Each row has a hidden value; after the row comes its grade, the name of the range that the value falls in. Each part has its own.
(in the rows, 128 means zero)
[126 123 119 127 132 111 158 114 165 127 118 127 198 103 124 112  94  99
 140 125  85  62 106  23  62  51  78  69  55 125  37   1  94  78 101  78
  88 135 143  92  94 127 109 118  93 124  82 108 113] : TQ
[148 175  92 122  98 177 174 137 148 113 125 212  85 150 147 133 113 136
 127 119 137 168 214 147 109 162 139 167 131 191 161 210 165 124 132 165
 148 132 121 108 157 145 128 192  98 107 114 127 132] : TQ
[133 112 122 114  88 115  13 126 140 120  86 124 131  98  83  88 118  95
  82 112 112 110 117 108 107 141 129 137 118 129 131 127 126 128 119 144
 162 122 156 119 148 147 138 145 129 131 131 166 151] : Hz
[151 171 120 137 141 149  24 133 154 138 137 129 126 133 118 117 117 133
 124 127 133 145 146 157 156 129 145 131 151 178 157 198 150 134 136 132
 121 110 134 120 109 102  99 141 100  95 123 104 118] : TQ
[115 138 114 125 149 123  40 127 147 133 109 144 140 127 128 136 120 124
 129 120 126 138  97 120 125 112 123 128 111  98 117 109 140 131 108 119
 126  88 130 109 112 146 119 149  99 150 126 139 125] : HD
[130 137 108 117 102 132 152 121 138 125 113 159 122 145 131 126 119 132
 130 113 138 149 173 130 115 149 136 149 136 156 161 188 145 145 121 147
 183 157 106 140 176 142 152 170 127 142 142 139 124] : Hz
[111  92 113 103  74 132 155 122 140 104 120 157  86 149 154 148 133 147
 139 113 150 159 166 145 101 148 121 128 110 125 116  87 110 123 103 100
 113 118 138  96 112  90 124  83  58  72  57  62  78] : HD
[135 186 113 121 142 137 241 125 143 122  90 162  91 112  96 133  78  99
  74 108 100  94  74 127  68  94 130 114  82  88 106  74 151 104  85 161
 183 131 149 112 179 210 177 163 141 205 115 136 120] : HD
[115 131 120 100  88 122 255 112 143 118 101 148 100 127 130 132 114 131
 127 109 131 128 128 120 104 135 119 128 118 126 119  75 122 115 105 134
 151  98 186 121 152 152 113 149  71 119 118  96 124] : Hz
[132 158 127 115  76 137  34 133 134 131 109 175  85 142 134 117 114 125
 118 114 149 170 203 164  82 151 125 138 115 150 177 134 160 136 143 153
 163 123 157 117 160 134 107 130  98 107  98 111 108] : Hz
[142 151 121 115  98 140 219 136 145 135 126 153 112 154 147 137 135 148
 162 143 166 138 219 214 180 141 121 182 170 204 192 128 158 127 127 151
 150 116 152 121 149 153  96  99  81  89 132  92 103] : TQ
[125 152 119 130 104 149 255 143 147 128 139 163 118 154 148 135 127 140
 126 116 123 132 140  92 115 108 100 131  87  82  69 140  96  90  82 130
 134  64 132 108 109  95 103 124 118 115 122 124 130] : BS
[129 108 119  96  71 136 110 122 136 110  99 170 114 118  95  89  92 127
  74  80 144 121 179  86  77 123 101 103 106 113  90  52 138  86 131  98
 120 123 144  91 132 111 125 117  80 120 106 107 106] : Hz
[105 114 113 113  30 150 178 128 141 115 113 136  80 140  96  87 123 125
 106 117 119 119 150 129  35 120 100  91  86 118 120  64  94  87 151  66
  77 121 142  91 102  57 114 142  59  30  39 115  59] : Hz
[133 116 120 129 123 160  76 145 145 159 134 152 164 168 168 120 144 152
 139 137 142 137 168 127 111 135 124 136 120 164 126 146 138 132 150 154
 147 160 154 120 159 131 159 150 153 137 169 128 141] : Hz
[133 142  99 122 148 159  69 157 144 194 154 158 136 204 128 131 159 179
 187 146 130 131 151 126 115 117 108 113  92  99 138  83 124 117 109 148
 155 145 143 116 181 211 146 203 148 175 172 167 148] : Hz
[138 124 125 115 113 153  14 136 147 155 121 167  92 163 151 147 111 143
 119 116 130 130 137 100  97 115 112 119 114 152 114 160 147 127 128 171
 145 125 148 113 190 146 185 237 166 124 118 183 114] : HD
[110  93 119 105  94 116   1 108 152 115 112 156 157 135 121 137 109 136
 125 115 126 119 127 110 147 104 118 146 123 110 144 103 139 112  81 163
 126 102 144 117 141 102 138 143  91 119 108 127 116] : HD
[103  61 127  96 135 121   1 129 143 124  57  77 110  61 130  58  66  57
  24 121  70  48  12 135  21  72  83 130 126  42  47   1  79  83  72  80
 103 122 126  96 114  98 105 114 117 134 117 132 121] : HD
[ 99  71 131  91  42 132 163 100 136 116 111 141  99 118 110 110 107 117
 121 109 133 148 168 129  96 150 126 128 120 139 144 129 124 119 134 137
 148 119 161 124 147 140 122 133 104 115 119 116 110] : HD
[132 121 127 127 114 134 143 122 153 122 132 137  72 134 107 132 116 134
 126 131 136 144 145 132 138 151 127 166 153 147 166 221 161 136 123 155
 131 124 104 109 121 100 104 131  97  90  78 120 115] : Hz
[145 153 112 121 121 135 184 137 143 156 134 167 109 130 150 140 127 131
 118 107 127 126 135  94  76 111 105 139  87  95 139  85 141 124 108 156
 157 136 141 127 173 186 159 161 101 127 157 155 142] : Hz
[119 108  99 105  91 130 180 111 145 108 107 166 142 133 108 114  95 134
 100  95 112 136 119  88 134 108 129 113 120 106 102 160 127 107 114 129
 151  92 134 100 155 151 132 144 100 126 114 125 121] : Hz
[129  94 147 103  69 113 255 126 139 119 100 148 178 114 102 101 107 106
  98 101 124 131 140 111  83 145 125 118 117 123 121 119 117 121 126 133
 146 114 144 125 143 141 122 129 102 128 117 112 124] : Hz
[128  80 133  99  41 129   1 104 143 101 111 159 165 134 129 130 115 140
 122 114 141 143 158 139 116 145 126 139 119 140 141 145 136 128 124 157
 159 117 125 131 151 145 123 134  95 119 121 105 121] : HD
[126  97 129 118 102 123  71 118 153 130 125 146 111 145 123 150 130 158
 156 137 127 139 145 151 170 121 129 165 123 165 173 224 176 130 114 214
 147 222 145 165 204 245 132 233 110 192 190 128 127] : BS
[135 139 126 125 118 130 203 122 151 130 120 146 124 135 134 132 125 138
 139 133 139 147 163 159 129 145 144 160 145 129 132 225 154 146 142 143
 157 128 109 133 142 138 137 154 123 138 130 129 132] : BS
[145 153 120 117 140 118  46 126 145 138 106 154  81 132 130 130 118 125
 131 111 128 129 119 125 134 132 131 138 124 122 145 122 144 142 126 191
 197 168 130 144 183 210 176 194 146 191 173 180 150] : TQ
[133 131 140 133 164 120  84 131 157 140 130 127 135 117 157 142 150 158
 177 158 121 114 135 184 162 146 160 170 164 105 181 204 140 135 139 191
 183 181 131 152 159 134 143 126 160 156 166 175 158] : TQ
[157 116 113 124  41 193   1 173 118 103 155 226  74 204 136 100 166 164
 175 138 144 211 255 137  42 177 122 125 109 148 134 127 102 114 162 132
 166 118 162 133 198 134 106 166 121 122 190 141 127] : HD
[131 133 140 121 125 136 119 123 148 127 116 151  91 128 129 132 120 141
 127 130 143 130 162 171 175 122 131 171 153 176 185 213 164 130 139 178
 169 128 114 128 140 150 140 144 104 140 113 127 126] : Hz
[139 145 123 121 135 146 132 146 137 149 124 137  89 144 150 130 128 121
 127 120 126 122 120  93  92 115 104  93  93  86 132  56  98 106 118 112
 145 117 136 135 142 183 127 165 159 172 142 187 122] : BS
[143 148 115 113 105 139 216 125 137 120 116 153  51 139 127 109 112 127
 119 114 136 149 172 131 120 144 126 148 119 175 166 201 146 147 159 131
 173 116 129 142 164 183 123 170 137 146 175 159 150] : BS
[131 129 131 125 137 111 151 124 148  85  88 101 163  90  76  98  91 101
  90  96 110 113 128 124 131 127 130 136 122 124 127 118 127 128 115 113
 102  70 113  95 101  49  77  75 116  85  45  83  86] : BS
[132 173 117 111 135 129 162 141 141 152 135 182 102 135 155 148 132 154
 126 134 156 172 201 188 109 140 155 137 153 190 190 138 159 127 147 179
 180 144 162 127 161 157 133 151 100 124 106 126 107] : TQ
[121 108 118 114  62 150 131 125 135 106 132 153  65 143 125 106 123 126
 116 125 144 158 199 171 107 181 140 153 117 210 115 228 139 143 155 148
 116 118 149 123 161 168 129 161 136  94 174 143 118] : HD
[132 137 105 124 126 126  75 122 152 130 117 150  70 130 132 137 121 139
 133 119 134 136 130 132 151 134 136 137 133 132 137 151 142 130 120 160
 153 125 149 121 147 143 132 155 108 138 120 125 129] : Hz
[124 122 125 131 103 158 162 117 154 197 160 202  84 191 119 183 154 131
 180 116 131 147 158 144 133 119 114 116  90  90  73  13 104  80 112  74
 143 127 155 114 142  34 134  84 110 133  36 125 128] : HD
[132 129 117 107  78 131 210 126 140  86  94 125 143 106 129 122 119 114
 126 118 130 136 157 139 109 139 137 145 133 150 138 152 129 119 126 127
 144 103 139 114 129 105 105 100 111 112 108 113 110] : Hz
[134 126 141 119 127 158  68 130 124 162 134 148 112 132 190 157 153 156
 119 139 160 179 172 128 102 162 133 126 115 139 135 120 113 122 137 128
 148 119 165 130 150 151 116 119 100 127 117 101 112] : TQ
[135  83 106  95 122 121  85 123 143  83  82 129  80 100 102 113 104 133
 119 107 126 132 130 139 128 134 129 145 124 135 153 123 146 127 122 166
 167 137 163 122 149 167 140 145 104 159 117 132 118] : HD
[ 81 123 126 108  69 135 231 115 160 142 159 149 113 173 172 173 153 142
 121 159 146 138 133 130 155 114 126 129 116 147 121 142 151 134 122 157
 112 168  84 117 145 153 152 179 143 107 112 112 111] : Hz
[113 130 126 122 112 121 173 116 148 112 107 135 162 129 123 126 119 129
 132 117 125 119 102 114 121 126 128 133 114 105 126 129 128 133 109 144
 149 135 139 130 134 164 135 130 145 172 167 167 127] : HD
[ 92  49 125  96  72 103 104 104 152 106 105 155  80 134 138 145 125 153
 126 131 137 142 139 129 144 125 131 141 123 127 137 135 146 132 116 161
 161 131 136 129 156 168 155 149 129 142 130 140 131] : Hz
